Each row is followed by its group and then its class within the group.
[  6.4 -13.5  -6.0  16.8   6.2 -15.0 -10.4  16.6  11.7  18.0  -0.6  -3.0
   2.9   3.4  -2.7  -0.5 -27.0   0.5  -3.6 -12.0  14.4  -8.5   7.8  16.1
   7.1 -10.9  14.2  -3.0  16.8  11.7 -10.4 -20.6 -12.5 -17.8  -4.0  -4.1
  18.9  -6.7  -3.6  -7.7  -4.6   7.8 -10.1  -4.5  -0.8 -22.7  42.2 -18.2
  24.3   1.2]
(84) > dz
[  8.2 -12.9 -14.3   7.5   1.2   8.0  -4.6  26.4  33.9  11.8  18.4  -4.2
  11.0   1.1 -11.1   1.5  15.1  -9.3  -9.8   6.9  16.9   5.4   7.1   8.4
 -12.5   6.1  18.5   1.2   6.7  15.5 -30.3  13.8   4.8   2.7   6.3  -9.7
  14.9  -0.5 -56.0   9.1 -14.3  18.0   7.3 -42.7  -0.7   6.8  -6.4 -28.6
  24.2   7.6]
(88) > Gm
[ -6.8  -6.8  -8.6   7.9  -3.7 -19.2  -4.5  18.3   8.6   4.1  -5.5   3.4
   4.9   8.2   5.5  -2.7 -13.0  -2.4  -4.6  -5.6   4.9  -6.0   7.7 -32.9
  -2.3  -7.5  11.8   3.0  18.3   5.2  -0.2 -33.5   4.3  -2.7 -10.4   0.0
  11.3  -6.0  13.1  -4.2  13.4   5.3 -18.0  13.4   9.0 -36.9  43.3 -12.2
   9.2  -4.4]
(84) > dz
[  7.8   3.3 -28.9  -9.6 -12.7  -4.5  -4.3  31.8  28.4  -2.8  -3.3   5.0
  17.2  -4.2   4.0  -4.9  33.9  -1.4 -49.6   9.9  10.6  14.3  17.4  -5.0
 -21.7  -7.9  26.6 -12.9  15.6  18.5 -13.6  -9.6  32.2   1.5  -9.7 -17.1
   6.4 -12.0 -66.2  -0.1 -13.6  14.1   2.3  20.0   3.1 -51.5 -14.3 -24.0
  19.4  -2.9]
(88) > qc
[  2.8  -3.6  -4.5  11.8   3.1  -9.0  -4.1  11.9   4.2   8.5  -1.8  -6.5
   0.0   4.4   3.9  -6.3 -18.5  -2.9 -10.2  -2.6   8.0  -2.4   4.7   6.9
  -0.2  -0.6  12.3   2.9  17.7  10.7  -8.9 -21.1  -9.3 -10.4  -1.5  -6.6
  15.8  -6.5   6.2   1.5   3.4   4.1  -8.6 -13.8   6.2 -13.5  30.0  -9.5
  24.1  -1.4]
(84) > dz
[ 13.2 -14.8 -10.7   4.9  -0.6   8.9   0.7  17.4   7.2  15.8   8.3  -9.5
   1.4   6.4  -4.8   0.1  -4.3   9.7  -9.2  -2.9  -1.3   4.1   7.8  21.3
  -0.2  -3.6  34.7 -11.8  20.7  20.3 -12.7  35.7  -6.5 -10.6   4.6  -8.9
  10.2  -4.9 -29.9   0.3 -16.5   7.9  23.4 -29.0  -5.7  -8.1  -9.6 -13.2
  17.5  -2.7]
(88) > Gm
[ -4.1  -5.2  -3.0   6.8 -10.8 -32.9  -0.4   5.8 -15.5  -0.3 -30.1   5.4
  -9.5   3.7   7.6  -3.4 -23.5  15.8   4.7   3.0 -23.9   1.9  13.6  -8.2
  22.3 -26.3 -11.3  -6.3  27.6  -2.8  26.0 -31.0  24.6 -23.0  -4.6   5.0
  -5.2  -9.8  53.7 -26.1   5.5  -5.5  -1.2  42.7   0.5 -72.0  32.6 -19.4
   5.7  -6.2]
(84) > ch
[  6.0   3.8   5.7   8.4  -2.7  -2.6   7.1   8.0  17.4  15.5  -7.6   3.8
   4.4   0.2   0.0  -1.8 -20.9  -3.0 -12.0   3.3   6.8  11.0  11.2  20.6
  -4.3   0.9  15.4   5.5  11.0  12.9   0.1  -0.9  -0.1   1.7  -3.3   4.3
   9.1  -7.3   4.7  -2.5 -15.1   7.9  -1.6  12.4  -7.0   2.1  17.5  26.9
   4.1   0.9]
(93) > Jj
[  7.7 -18.2 -28.5  14.8   3.0   6.1  -7.3  15.5  26.1   9.6  17.1  -4.8
   8.7  -2.5  -9.4  -7.0  17.3  13.7  -2.4  -4.9   5.3   5.7   5.1  -5.0
 -20.5  -2.5  35.9  -8.6  15.3  15.8 -22.7  32.0  -5.2   0.0  -0.1 -18.1
  14.9  -7.5 -35.2   1.4 -15.6  12.7  11.5 -38.2  -3.5 -36.7   3.4 -21.3
  31.1   5.1]
(88) > Gm
[ -6.2  -4.7   0.1  19.1   5.3  -9.3   3.5   0.0  -6.0  10.3  -5.4  -1.7
   5.4  -0.8   4.4  -7.1 -15.1  17.3   0.4  -0.1  -8.8  -3.6  12.9   5.7
   1.0  -7.9   4.3   3.0  18.1  -5.6   4.2  -5.9 -14.4  -1.6   1.1   0.4
   6.7  -8.1  22.3  -9.2  -2.7   4.1   8.5  -0.6  -3.4 -40.7   9.6   2.6
   8.0  -2.2]
(84) > dz
[ -6.2 -17.9  -0.3  14.3   5.8  -9.3   3.8  -6.2  -2.4   3.4  -2.9  -4.5
   3.9   9.7  -7.8 -10.7 -25.9  -1.3  -1.1  -9.1   1.1  -4.9  -0.4 -10.5
   3.0  -3.8  16.5   3.2  11.3  13.4   1.6  10.2 -12.0 -15.4  -4.0  -3.3
  13.9  -5.2  40.2  -2.2   0.7   5.1  -2.9 -15.9  -2.0 -60.6  39.9  -6.9
   8.9   5.5]
(84) > ch
[  2.8 -16.3  11.3  12.5  -6.9 -28.9  10.3   0.2 -20.0  11.0 -20.0  -3.0
   1.6  10.3   2.1  -7.8 -51.4  15.8  -2.3  -4.6 -14.4  -5.8  -2.9   5.8
  39.2 -19.6   8.7  -1.1  27.9   6.9   9.7 -25.5   4.9 -19.7  -5.4   7.1
  10.6 -11.5  42.4  -8.6   5.0  -5.4  -1.4  19.1   6.0 -69.1  35.6  -2.2
  -0.2 -24.3]
(84) > dz
[ -8.8  -0.8   0.7   3.2  -4.6 -16.6   0.8  -1.2 -10.4   0.0 -16.4   1.6
  -1.8  -2.5  13.2  -4.3 -17.6   7.6   2.1   3.4 -26.3  -1.0   2.8 -26.4
   7.9  -2.7  -2.6 -11.1  12.9  -8.4  12.0 -18.1  -6.3  -2.8  -6.8   8.3
   3.3  -5.7  41.5  -3.5   5.7   1.4  -6.4  26.7   2.4 -45.5  18.3   2.8
  -6.0  -6.7]
(84) > ch

Each row is followed by its group and then its class within the group.
[-10.9   7.2  45.3 -23.2  23.3  -8.9  -0.3  19.7  -5.7 -12.3   1.9   4.5
   4.8 -13.1   3.9 -20.4  20.8 -10.4   3.3   6.0  14.3  22.7  -6.3  14.4
  21.2 -27.5 -28.0  -9.9 -19.2 -16.8 -30.8  -4.5   2.2   3.2  11.0 -11.0
  36.1 -16.2  -7.7  13.5  17.7  35.1   9.1 -22.1  11.8 -37.8 -40.7   6.0
 -22.0   5.1]
Bh > Sl
[-13.8  13.6   1.6  -7.0   1.4  -3.0  10.7  -2.2   3.8 -25.6  -0.3   0.6
  -5.5  -7.4 -11.9 -14.6  -6.6  -3.5   3.7   3.0  16.9 -11.7  -7.7  19.0
 -14.1   0.9 -17.9  17.6 -18.0 -18.2 -12.4   4.1   2.7 -14.9  -1.7  19.8
  21.0  -6.9  13.6  -8.3   7.9  11.1   2.4 -21.8 -12.1 -51.8  -6.2  -4.9
 -11.6   4.0]
Hc > bd
[ -3.8  -8.6  27.2 -19.9   9.0  -5.2   4.6  13.2  -5.4 -13.2   8.2  -1.3
 -15.6  -1.2  -2.7 -61.7 -16.4  -1.6  -2.3  -1.9   8.2  47.5   1.8  14.9
  25.3  -2.0 -25.1   5.0 -31.7  -2.3  -8.3  -4.9  -1.6 -10.3   3.3 -12.7
   8.0 -10.0  -4.7 -12.2   3.5  34.9  14.5 -46.9  41.5 -31.7 -22.0  13.9
 -20.9  -0.3]
gj > Gh
[-12.7  14.2 -11.2  -0.7 -20.8   8.6  28.6  -4.4   2.1 -22.7   2.8   0.7
 -24.0 -10.9  -9.0 -27.9 -21.7   0.4 -14.1  -4.0  12.2  12.8  -6.5  24.0
  -2.6   8.6 -21.8  30.2 -23.8 -12.3 -11.5  -2.6  17.2  -1.8 -12.4   7.0
 -11.5   1.8  23.1 -17.6  10.6  22.5  -0.9 -47.9   5.5 -36.9   1.8   2.5
 -16.9  -5.1]
Hc > Bc
[-10.3   6.4  -5.2  -0.4  -3.7  -2.5  15.4  -0.7   6.5 -14.5   3.3  -0.6
 -17.8  -7.9  -9.4 -27.1 -17.2  -1.4  -4.1  -8.3  12.2 -12.7  -2.5  14.7
  -4.6   6.5 -20.5  26.8 -14.6  -8.3 -13.3  -2.5   0.6 -11.5  -2.6  11.2
  13.5  -4.9  12.2  -7.9   5.5  11.7   3.9 -24.8   1.5 -33.4   2.9   5.0
  -7.0   5.2]
Hc > bd
[-12.1 -16.9   5.1 -26.2  11.5   4.9  -0.6  16.0  -1.9  -9.3  14.1   5.8
 -21.9  -7.6  -8.9 -19.7 -11.3  -6.5  -8.6  -8.0   4.2  45.7  -3.2  19.2
  30.0  10.6 -12.4   5.6  -1.8  -3.6  -1.2 -18.8  -3.4  -6.7  -7.3  -7.9
  -2.0  -6.5  -0.8  -3.6   5.0  26.3  11.9 -43.7  42.7 -21.4  -6.5  28.6
 -17.3  -2.5]
gj > Gh
[ -6.8   7.7 -12.5 -10.4  13.4   7.7  13.5  13.1   5.7 -14.5   7.3  -1.9
 -25.5  -0.7 -13.4 -44.9  -8.7  -2.4 -16.1  -7.8  10.5  73.1  -8.4  12.6
  15.6  20.7 -26.7  20.0  -0.3  -4.5  19.1  -5.4  -2.2 -17.8   0.0  -8.8
  23.5   2.1  -3.5 -20.3  -6.3  13.9  -4.4 -46.4   2.1 -39.9   8.4  18.3
 -26.0   5.4]
Bh > gz
[ -0.3   9.0 -12.2   6.5   6.8   5.2  16.4  12.6   5.6 -27.8   8.5   9.9
 -16.9   7.1 -15.3 -71.4 -19.2   0.9   8.0 -11.7  12.8  88.7   1.7   6.4
  -4.7  20.2 -22.9  22.4   5.2  -8.0  17.8 -13.0 -11.6 -30.3  -1.1  22.4
  37.5  -4.7   0.9 -25.0 -17.3  16.4   0.9 -44.3   0.7 -47.2   5.9   3.6
 -17.5   1.1]
Bh > gz
[ -1.2  -1.2  21.4 -13.3   8.8  -0.3  -3.2  17.5  -8.5 -15.9  13.7  14.6
 -18.0  -5.1  -0.8 -42.0  -2.2  -4.0  -6.9  -1.7   6.5  48.1  -1.6  17.4
  31.8  -2.6 -17.6   7.9 -11.6  -7.5 -20.9  -6.8   4.5  -6.5   3.5  -7.2
  -4.2  -9.5  -0.1   3.5  11.8  37.7  11.4 -48.3  56.8 -32.6 -23.8  11.8
 -14.4  -9.6]
gj > lm
[ -7.6  -9.0   1.3 -15.0   2.1   5.5  14.1  12.4  -0.6  -4.7  18.5   7.7
 -30.3  -5.4  -1.6 -33.4 -13.0  -6.2 -16.0  -3.1  10.6  54.1   2.0  21.4
  30.2   6.6 -22.5   8.0 -11.0 -10.6  14.0  -8.8   4.8  -2.8  -2.3  -3.4
   3.4   0.3   4.3  -5.8   8.1  50.7   3.8 -46.2  45.2 -40.6  -9.0  20.9
 -26.7  -4.6]
gj > Gh
[-11.6   3.2  -3.8  -9.6   3.5   6.3   9.4   9.2   4.2  -0.8  16.9  11.6
 -26.1  -9.7 -10.8 -36.6  -7.8  -1.2 -14.7  -5.3  15.4  46.5  -2.0  12.7
  10.6  15.1 -21.2  11.1  -7.1  -5.6   7.4 -12.5   2.7  -8.6  -4.6  -7.6
  18.2  -6.3  -2.2 -13.5   2.7  26.1   0.6 -47.2  31.6 -34.9   3.4  19.9
 -22.6  -5.1]
gj > bb
[ -2.7  -2.9   7.8 -19.1  10.8   5.3   1.9  19.3  -1.4 -13.5  14.6   4.2
 -17.8  -6.8 -11.2 -36.8 -13.2  -2.7 -13.4  -6.5  10.5  49.3  -2.9  23.5
  28.8  13.1 -19.3   6.9  -6.0  -4.7   2.2  -3.8   6.1  -5.8  -3.9 -12.4
 -15.7 -11.8   1.2  -3.0   8.5  37.1  11.9 -58.7  45.6 -34.4 -18.3  30.0
 -22.0  -6.8]
gj > lm
[ -2.3   4.0   5.7 -13.9  13.8   4.3  -6.2  29.8  -0.2  -2.2  26.1   9.8
 -27.9  -6.8  -7.4 -36.5  -2.2  -4.3 -14.7  -3.1   9.2  18.0  -8.3  19.1
  27.1  16.7 -21.0  10.3 -14.4 -11.4  -4.7 -12.4   7.6  -5.6  -1.6 -24.1
 -20.5  -4.1   3.5  -5.2  10.2  29.0   9.8 -77.5  59.9 -36.4  -9.7  22.9
 -21.9 -17.7]
gj > lm
[ -4.0  21.5  15.0   9.7  -6.9   3.0  19.1   1.1   3.5 -29.2   7.0  -1.4
  -9.3  -1.6 -12.5 -87.4 -20.1  -3.3   2.5   1.6  26.4  88.7   3.4  10.4
  -8.1  23.2 -29.9  16.9  -7.2  -9.7  -1.7 -11.9   1.7 -23.3  -2.5   9.4
  39.6 -11.7   7.9 -10.3  -3.0  22.6   0.7 -31.1  -7.3 -49.4  -9.4 -10.7
 -22.0   6.3]
Bh > hp
[ -5.7  17.1  -3.8   8.4 -16.3   6.8  29.0  -3.6   5.3 -30.8   2.1  10.0
 -12.2  -6.4 -10.5 -70.0 -23.9   8.0  -9.1  -1.3   9.7  88.7   5.9   7.9
 -11.3  -7.7 -23.6  26.6  -3.2   2.4  -2.5 -13.7   4.9 -16.3  -3.6  23.2
  56.5   3.7   2.0 -27.1  -8.0  10.4 -16.1 -37.3  -7.0 -34.5   2.8  -5.3
 -19.3   7.4]
Bh > gz
[-20.8   4.7   9.4  22.6  -4.3   2.8   7.1   4.7   4.1 -15.4   7.7  -4.8
 -21.9   1.6  -7.6 -49.6  -9.1  -0.7 -10.4   1.6   7.5  59.4  -3.3  12.8
   7.7  24.8 -15.6  16.7  -0.8  -2.5  -0.2   4.9  -0.6  -8.6   6.1  -4.7
  14.8  -2.5  11.6   2.0   0.6  14.1   0.7 -14.8 -10.7 -44.0  13.9   3.8
 -20.3  -1.3]
Bh > gz
[ -5.2  28.7   7.7   2.6  -6.6   3.7  14.7   2.9   5.1 -18.9   6.0   1.7
  -7.8 -10.6 -10.0 -43.9 -11.4 -12.5   1.2   1.2  26.1  82.5   3.5  -2.1
 -15.1  13.7 -26.8  11.4 -14.6 -12.5   6.2  -8.4  11.2 -22.1  -2.4  11.5
  35.6  -3.3   7.5  -9.5   4.2   5.9  -7.1 -33.6 -11.7 -36.6  -1.4  -7.6
 -18.5  12.9]
Bh > hp
